Here is a tiny trained network, its code and every weight. The questions are about switching its units off for an input and a target symbol, where a switched-off unit gives its printed mean instead of its output.

import numpy as np


def w(rows, s, z=0):
    codes = np.array(rows[::2]) - 128.0
    scale = np.full(codes.shape[1], s)
    scale[-1] = z or s
    return codes * scale


def norm(h):
    return h / np.sqrt((h * h).mean(-1, keepdims=True) + 1e-5)


def f(y):
    return y / 2 * (1 + np.tanh(0.7978845608 * (y + 0.044715 * y**3)))


def softmax(a):
    e = np.exp(a - a.max(-1, keepdims=True))
    return e / e.sum(-1, keepdims=True)


def log_softmax(a):
    a = a - a.max(-1, keepdims=True)
    return a - np.log(np.exp(a).sum(-1, keepdims=True))


def net(x, mask):
    ids = ['ΔΛΞΦβγεζθμπστω'.index(c) for c in x.split()]
    T = len(ids)
    res = E[ids] + P[:T]
    u = 0
    for l in range(2):
        q, k, v = (norm(res) @ M[l].T for M in (Q, K, V))
        z = softmax(np.where(np.tri(T) > 0, q @ k.T / 4**0.5, -1e9)) @ v
        res = res + np.where(mask[u], z, O[l][:, -1]) @ O[l][:, :-1]
        u += 1
        y = f(norm(res) @ A[l][:, :-1].T + A[l][:, -1])
        res = res + np.where(mask[u : u + 12], y, B[l][:, -1]) @ B[l][:, :-1]
        u += 12
    return log_softmax(norm(res)[-1] @ U[:, :-1].T + U[:, -1])


Q, K, V, O, A, B = {}, {}, {}, {}, {}, {}
E = w([
[113,153,88],'Δ',
[59,71,78],'Λ',
[112,153,87],'Ξ',
[181,134,89],'Φ',
[83,125,209],'β',
[109,170,191],'γ',
[252,213,129],'ε',
[94,166,78],'ζ',
[177,206,100],'θ',
[100,153,84],'μ',
[92,167,78],'π',
[146,103,132],'σ',
[151,112,138],'τ',
[149,96,133],'ω',
],0.023)
P = w([
[117,248,137],'0',
[110,254,130],'1',
[124,238,136],'2',
[145,205,145],'3',
[169,153,152],'4',
[163,115,154],'5',
[156,105,153],'6',
],0.0075)
Q[0] = w([
[54,167,164],'0.h0',
[157,133,172],'0.h0',
[182,98,210],'0.h0',
[73,209,255],'0.h0',
],0.0072)
K[0] = w([
[127,200,171],'0.h0',
[87,180,82],'0.h0',
[120,177,116],'0.h0',
[123,255,105],'0.h0',
],0.0098)
V[0] = w([
[95,222,155],'0.h0',
[73,61,253],'0.h0',
[158,25,68],'0.h0',
[39,173,58],'0.h0',
],0.0073)
O[0] = w([
[162,66,135,226],'0.h0',
[130,159,253,1],'0.h0',
[122,143,28,26],'0.h0',
[43,80,138,172],'0.h0',
],0.007,0.0052)
A[0] = w([
[134,125,144,55],'0.n0',
[176,35,184,127],'0.n1',
[142,102,128,66],'0.n2',
[118,158,204,252],'0.n3',
[186,81,22,42],'0.n4',
[71,105,202,244],'0.n5',
[160,135,44,30],'0.n6',
[98,250,98,92],'0.n7',
[163,149,76,139],'0.n8',
[128,171,54,105],'0.n9',
[183,121,105,102],'0.n10',
[55,65,94,133],'0.n11',
],0.013,0.0037)
B[0] = w([
[119,121,124,109],'0.n0',
[41,193,148,203],'0.n1',
[165,140,140,118],'0.n2',
[153,94,199,178],'0.n3',
[42,158,117,241],'0.n4',
[177,2,175,174],'0.n5',
[75,128,141,207],'0.n6',
[164,120,183,255],'0.n7',
[58,159,159,224],'0.n8',
[113,136,147,246],'0.n9',
[113,187,112,182],'0.n10',
[147,53,67,191],'0.n11',
],0.0092,0.0055)
Q[1] = w([
[181,80,119],'1.h0',
[130,142,12],'1.h0',
[185,189,171],'1.h0',
[106,106,140],'1.h0',
],0.011)
K[1] = w([
[255,124,76],'1.h0',
[213,83,111],'1.h0',
[168,226,179],'1.h0',
[83,97,116],'1.h0',
],0.0091)
V[1] = w([
[2,151,147],'1.h0',
[110,108,102],'1.h0',
[199,68,205],'1.h0',
[158,178,202],'1.h0',
],0.0088)
O[1] = w([
[85,103,177,254],'1.h0',
[255,120,82,131],'1.h0',
[74,160,45,31],'1.h0',
[42,88,127,135],'1.h0',
],0.0062,0.0064)
A[1] = w([
[128,153,129,4],'1.n0',
[252,154,83,19],'1.n1',
[82,104,157,170],'1.n2',
[205,143,158,66],'1.n3',
[126,163,120,102],'1.n4',
[220,172,71,131],'1.n5',
[50,157,50,222],'1.n6',
[66,128,157,98],'1.n7',
[173,130,100,128],'1.n8',
[209,142,29,240],'1.n9',
[154,168,211,186],'1.n10',
[103,46,162,164],'1.n11',
],0.014,0.0034)
B[1] = w([
[114,173,127,116],'1.n0',
[203,75,97,143],'1.n1',
[114,153,58,230],'1.n2',
[131,107,57,135],'1.n3',
[172,177,172,141],'1.n4',
[138,29,84,146],'1.n5',
[225,98,77,253],'1.n6',
[147,123,83,233],'1.n7',
[158,103,136,116],'1.n8',
[177,59,148,152],'1.n9',
[120,102,169,253],'1.n10',
[2,134,120,216],'1.n11',
],0.0092,0.0065)
U = w([
[176,228,42,128],'Δ',
[104,6,74,90],'Λ',
[147,164,64,112],'Ξ',
[132,176,76,118],'Φ',
[111,44,237,144],'β',
[121,149,146,112],'γ',
[201,128,136,255],'ε',
[99,96,104,132],'ζ',
[166,237,210,119],'θ',
[120,109,68,108],'μ',
[89,160,166,111],'π',
[121,110,65,121],'σ',
[108,102,146,112],'τ',
[99,100,88,135],'ω',
],0.017,0.0093)

Each question gives the input, a string of symbols that net reads in full, and the target symbol t.
The units are the heads (4 rows each of Q, K, V and O) and the neurons (one row each of A and B). Each row of codes is followed by its name. A weight is (code - 128) times the scale printed after its matrix; where a second scale follows, it is the last column's (O, A, B and U).
mask holds one flag per unit, layer by layer, with each layer's heads first. A switched-off unit (its flag False) gives its mean, the last column of its rows in O or B, instead of its output. The means were averaged over made-up inputs and are rounded, as every weight is.
A unit's drop is (log p(t) with every unit on - log p(t) with that unit switched off) / (log p(t) with every unit on - log p(t) with every unit switched off).
The circuit of an input: a set's keep is (log p(t) with only the set's units on - log p(t) with every unit switched off) / (log p(t) with every unit on - log p(t) with every unit switched off). Starting from the 12 units with the biggest drops (on a tie, the unit counted first), units are removed one at a time, each time the one whose removal leaves the highest keep (on an exact tie, the one counted first), for as long as the keep stays at least 0.8.
units of the circuit, in order: the units of the circuit, biggest drop first
k most important neurons: the k neurons with the biggest drops, biggest first
top k neurons in layer l: the k neurons of layer l with the biggest drops, biggest first
drop of u: that unit's drop, to one decimal
input β π β μ ω μ, target θ: units of the circuit, in order -> [0.h0, 0.n7]
input Ξ ε Δ γ Ξ β μ, target β: units of the circuit, in order -> [0.h0]
input Ξ ε ω ζ, target θ: units of the circuit, in order -> [0.n7, 0.h0, 1.h0, 1.n11]
input Φ Φ θ π, target Δ: units of the circuit, in order -> [0.n5, 1.n6]
input ζ β π, target β: top 3 neurons in layer 0 -> [0.n7, 0.n5, 0.n4]
input θ Λ τ ζ Λ π, target ε: top 2 neurons in layer 0 -> [0.n5, 0.n11]
input ζ μ θ β ζ, target β: 2 most important neurons -> [0.n7, 0.n4]
input θ Λ γ γ ζ ω Ξ, target θ: units of the circuit, in order -> [0.h0, 0.n7]
input π β β π, target β: units of the circuit, in order -> [0.h0, 0.n5]
input Ξ ζ ω Δ, target θ: top 3 neurons in layer 0 -> [0.n7, 0.n5, 0.n11]
input Δ Φ θ σ β ζ, target β: 2 most important neurons -> [0.n7, 1.n10]
input σ μ β γ ω θ, target θ: top 2 neurons in layer 0 -> [0.n11, 0.n8]
input ω ω σ, target θ: top 2 neurons in layer 0 -> [0.n5, 0.n10]
input π Φ σ Φ, target Δ: most important neuron -> [0.n4]
input Λ Φ ω Ξ Φ θ ζ, target Δ: top 2 neurons in layer 0 -> [0.n5, 0.n3]
input ω β π ω β μ, target β: 2 most important neurons -> [0.n7, 1.n10]
input ε ω ω, target θ: top 2 neurons in layer 0 -> [0.n5, 0.n10]
input Δ γ Φ π ω ζ, target θ: top 2 neurons in layer 0 -> [0.n7, 0.n5]
input β Φ θ τ, target Δ: top 2 neurons in layer 0 -> [0.n7, 0.n5]
input ζ ω ω Ξ, target θ: most important neuron -> [0.n5]
input ε ε θ ω, target Δ: top 2 neurons in layer 1 -> [1.n6, 1.n11]
input τ β Φ, target Δ: drop of 1.n6 -> 0.3
input ω Φ Φ ω ω Δ, target θ: drop of 0.h0 -> 0.9
input Λ ε ω θ θ Δ, target Δ: drop of 0.n10 -> 0.0
input ω θ θ σ, target Δ: drop of 0.n7 -> 0.1
